Each row has a name. Each question is about the rows just above it.

Luzi: [151 127 109  77 127 127]
tas: [113  89 109  89  83 189]
gar: [110  78 103 110 151 110]
Pinad: [139  91 110  86  99 144]
mas: [140  73 102  80 109 153]
Bolar: [129  91  99 106 145 160]
tud: [146 100 121  89  92 121]
Noli: [126  97 102 107 139 161]
gug: [129  77 114  95 107 157]
Count of [126] in Luzi:
0
How many times does gar hold [110]?
3

takiv: [116 115 119 127 121 126 132 117]
gezu: [132 128 126 128 127 128 120 150]
zazu: [124 117 122 130 123 131 129 157]
zizof: [105 133 127 128 125 131 128 134]
lenen: [ 77 125  93 125 125 125 125  93]
Getuf: [120 115 119 119 126 126 132 126]
lare: [116  98 107 132 116 133 133  98]
Count of [125] in lenen:
5
How many times does lare hold [116]?
2
Times [134] occurs in zizof:
1
How many times does Getuf hold [119]?
2

Tulod: [141 137 142 139  98 144 160 149 135 124 148 122 131  86 117 171 130 160
 111 148 143 133 133 118 124 161  98  95 119 115 127 147 169 127 122 118]
funun: [122 170 112 137 151 138  99 118 105 118 137 119  68 124 116 121 117  86
 146 129 134 140 150 139 151 170 151  95 122 122 104 127 124 139 104 171]
buf: [127 105 116 130 151 116 153 143 116 124 121 116  68 118 119 137 123 159
 128 113 140 133 120 149 131 124 151  95 133 131 120 125 110 126 140 119]
How many times does funun hold [171]?
1
The next entry after [124 116 121 117  86]:
[146]
The next entry after [124 121 116  68 118 119 137]:
[123]

nasu: [120 134 120 162 133 153 125  96 143 157  85 146 135 116 123 141  99 176
 131  82 108  96 142 162 125  90 147 122 138]
vusur: [144 117 131 125 107 165 135  65 141 146 157  85 146 157 162 131  85 102
 162  75 136  99 169 145 131 100 135 123 147]
ribif: [144 117 131 125 107 165 135  65 141 107  99 147 146 119 162 131  85 102
 162 148 136  99 110 148 133 119 120 154 110]
papar: [150 129 129 127 124  84 128 141 134 154 126 109 136 102 120 124 122 132
 114 166 146 133 164 139 141 146  93 129 123]
Times [149] occurs in ribif:
0
The next entry after [117 131 125 107 165 135  65 141 107  99]:
[147]
What is the next entry after [128 141 134 154 126 109 136]?
[102]
The next entry after [ 84 128 141 134 154 126 109]:
[136]
Whose row is [120 134 120 162 133 153 125  96 143 157  85 146 135 116 123 141  99 176
 131  82 108  96 142 162 125  90 147 122 138]?
nasu

gobuk: [138 134 166 133  94 130 113 145 134 128  91 107 104 139 129 161 102 142
 166 142 122 155 113  94 133]
kup: [114 103 120 114 120 142 137 118 152 142 144 102 144 138 120 120 111 135
 144 165 120 145 144 120 161]
dom: [148 127 134 137 107 106 125 125 141 129 109 152 100  75 127  90 127 146
 121 122 146 113 117 107 146]
Kalis: [131 160 127 120 143 119 164 112 120 168 143 143  88 123 126 123 123 112
 123 123 155 107 146 166 130]
gugob: [135 142 145 125 136 154 133 141 121 142 124 149 120 155 133  88 152 158
 122 133 168 133 118 136 151]
rere: [134 137 107 106 125 124 141 113 120 140 114 145 146 102 137 169 116 117
 166 132 134 137 146 129 103]
Rima: [132 100 128 151 136 132 161 134 113 160 106 147 109 137 106 163 130 105
 119 139 134 154 138 136 129]
What is the next entry after [123 126 123 123 112 123]?
[123]
Give the next entry after [134 137 107 106 125 125 141].
[129]
Count of [144] in kup:
4
Give the next entry after [114 145].
[146]
How many times does gugob hold [134]?
0
What is the next entry after [114 145 146 102 137 169]?
[116]
Times [144] occurs in Kalis:
0

lomuz: [147 121 161 151  82 146 126  88 128 100 153 146 131 102 119 113  91 117
 152 134 135 118 132 136 149 143 146]
fefo: [128 122 135 136 131 122 128 128 137 131 153 146 131 103 119 113  92 116
 151 135 135 118 132 136 148 143 146]
gos: [140 125 153 142  95 140 126  97 127 108 151 128 129 108 124 117  99 117
 145 136 133 119 128 137 144 138 140]
mibig: [130 129 141 131 115 128 126 113 129 120 144 134 125 116 131 123 128 121
 135 136 131 122 128 128 137 131 132]
dodu: [126 129 131 127 125 128 126 124 130 126 132 129 125 124 131 126 123 125
 129 132 130 125 126 132 130 127 128]
fogi: [127 129 131 128 126 128 127 125 128 127 132 128 126 124 131 126 124 126
 129 131 129 126 126 131 130 128 129]
vival: [137 125 150 139 128 137 127 101 128 111 150 139 127 110 126 119 102 118
 142 137 133 120 129 137 142 136 138]
mef: [129 132 128 142 130 123 130 134 127 133 130 132 133 130 116 130 133 132
 128 130 123 129 139 120 129 141 127]
The next entry after [134 135 118 132 136 149]:
[143]
The next entry after [128 121 135 136 131 122 128 128 137 131]:
[132]

Naso: [112 126 146 103 152 124 138 116 101 132 115 159 103]
Tef: [146 102 148 112 139 103 137  94 117 117 149 124 150]
gur: [111 123 160 138 117 124 152 106 126 117 147 132 152]
kaz: [135 109 127 120 139 149 121 130 161 134 110 155  97]
tel: [124 145 160 133 135 122 135 148 151 117 138 137 142]
badol: [132 163 103 117 113 165 119 118 129 107 146 118  91]
Bimo: [112 126 146 103 152 124 138 116 135 134 140 128 134]
dal: [112 126 146 103 152 124 138 116 135 115 145 133 147]
Whose row is [112 126 146 103 152 124 138 116 135 134 140 128 134]?
Bimo
Count of [160] in gur:
1
The next entry after [119 118 129 107 146 118]:
[91]
Times [115] occurs in Naso:
1
Where do [112 126 146 103 152 124 138 116 135 115 145 133 147] appear?
dal

gakam: [171 151 123 156 115 134 133 129 134 166 119 120]
kinu: [ 93 142 175 103 111 175 175 165 105 141 142 140]
tafof: [122 101 171 101 163 122 140 150  97  82 122 164]
bitu: [ 98 163 121 116 176 154 140 101 161 135 126 171]
kogib: [104 102 167 162 100 131 121 147  95 147 102 122]
bala: [161 105 110 103 108 167 136 176  93 170 142 154]
Gido: [120 173 170 127  92  92 137 127 160  91 127 147]
Mezat: [120 173 170  85  92 112 137 127 160  91 101 147]
Times [92] occurs in kinu:
0
How many times does Gido hold [92]?
2
Times [141] occurs in kinu:
1
Times [121] occurs in tafof:
0

Muz: [158 128 118  90  83 134 117 140 108]
Besiz: [ 97 129  84  84  97  97 136 144  97]
mipek: [152 128 128  73  89 133 139 138 106]
sote: [110 133 126 110 110 130 132 167 133]
topan: [141 129 119 101  94 135 116  96 115]
Count of [132] in sote:
1
How many times does Besiz hold [97]?
4

katu: [112 112 103 173]
Zovu: [104 136  96 170]
dosik: [114  92  99 147]
The next entry after [112 112]:
[103]
Count of [173] in katu:
1
Times [103] occurs in katu:
1

zogap: [127 163 127 126 163 127]
derod: [ 99 124 118 167 141 175]
sizar: [ 99 124 118 167 138 169]
nika: [134  95 133 147 126 145]
Whose row is [ 99 124 118 167 138 169]?
sizar
Times [127] occurs in zogap:
3

Pofi: [132 145 130 149 122 130 141 125 120 127 129 125 162 124 114 123 139 124
 112 131 134 109 130 162]
zatek: [ 95 108 130 137 137 125 101 115 163 141 109  97 125 115 137 152 153 114
 114 134 125 128  90 117]
mirid: [103 144 141 149 126 132 112 123 149 129 115 102 142 119 119 131 142 104
 118 126 121 122 111 150]
Sufed: [123 131 130 127 132 127 126 123 149 129 115 102 142 119 119 131 142 104
 118 126 121 110 111 150]
vot: [129 127 128 123 131 129 127 130 127 126 130 131 120 131 130 139 122 130
 134 126 126 132 132 122]
Gupuv: [101 136 138 152 120 130 133 118 152 128 113 149 148 116 120 138 151 106
 109 130 125 110 103 149]
lin: [129 151 128 123 131 129 127 132 127 126 134 131 120 131 130 139 122 130
 134 126 126 132 132 122]
fari: [125 123 128 126 127 127 123 127 133 130 126 125 123 127 131 131 129 127
  68 129 114 131 123 121]
fiko: [136 108 116 124 121 122 135 124 138 144 130 135 129 127 135 137 135 142
 122 136 137 136 124 117]
Giz: [132 145 130 149 122 130 141 125 120 127 129 125 162 124 114 123 139 124
 112 131 134 109 130 130]
The next entry after [123 131 129 127 132 127 126]:
[134]
Count of [115] in zatek:
2

lor: [ 81 133  87 174  87]
resa: [116 116  82 116 116]
Karod: [ 81 133  94 115  87]
The next entry after [ 82 116]:
[116]
How many times does resa hold [116]?
4
Give the next entry after [ 81 133  87].
[174]
The next entry after [ 81 133  94]:
[115]
The next entry after [133  94 115]:
[87]
What is the next entry after [ 94 115]?
[87]

kudat: [130 125 151  89 154 134 124]
vudi: [130 140 139 130 130 112 140]
rep: [111 153 130 124 118 113 142]
Give the next entry after [125 151  89 154 134].
[124]
What is the next entry after [140 139 130 130 112]?
[140]
Give the next entry after [125 151  89 154].
[134]
How many times does vudi hold [113]?
0
How many times does vudi hold [139]?
1

gad: [138 159  92 144 161 125 118 112 125 115 142 121 140 120 118 141 127 107
 141 118 139 131 105 148 150 127]
Bir: [129 116 125 127 126 132 124 131 119 137 119 141 117 131 126 133 118 131
 126 145 113 106 148 141 125 121]
goda: [136 144 137 129 145 133 137 126 147 135 141 107 151 115 127 144 119 119
 118 114 152 143  97 130 127 142]
vin: [127 144 119 119 118 114 152 143  99 139 151 105 164 102 115 174  98  95
 124 117 159 127  79 169 146 140]
lus: [141 161  92 145 169 129 118 113 128 123 143 120 144 116 117 151 118 104
 138 121 141 141 103 141 150 128]
Sopid: [141 145 124 134 160 139 132 124 141 144 139 114 149 112 123 158 104 113
 119 126 146 123 103 152 132 138]
tur: [127 109 138 122 120 134 129 136 124 144 117 140 117 131 129 132 143 136
 120 147 114 107 149 137 120 124]
Give the next entry after [137 119 141 117 131 126 133 118].
[131]
The next entry after [127 144 119 119 118 114 152 143  97]:
[130]
Count of [144] in tur:
1
What is the next entry after [127 126 132 124 131 119 137 119 141 117 131 126]?
[133]
Times [140] occurs in lus:
0

punom: [ 75 166 131 110 137 110 110 156 116]
Niso: [131 137 110 166 158  75 120 136  98]
fegi: [103 147  95  99 144 124 123 113 150]
Buvil: [ 75 166 131 110 137 158 157 119 172]
The next entry after [137 158 157 119]:
[172]
Count of [111] in punom:
0
What is the next entry after [ 75 166 131 110 137 110]?
[110]
What is the next entry after [131 137 110]?
[166]
Whose row is [ 75 166 131 110 137 110 110 156 116]?
punom

Piziv: [135 126 134 116 111 118]
Suzip: [ 97 136 112 140 134 109]
kuvok: [ 98  69 133 134 172 139]
puza: [ 74 107 109 160 108 105]
rideb: [ 97 136 112 149  99 103]
bopi: [130 129 128 126 127 130]
lozud: [ 74 107 109 145 113 115]
dob: [121 121 126 121 121 126]
Count of [122] in dob:
0
Give the next entry after [136 112 140 134].
[109]

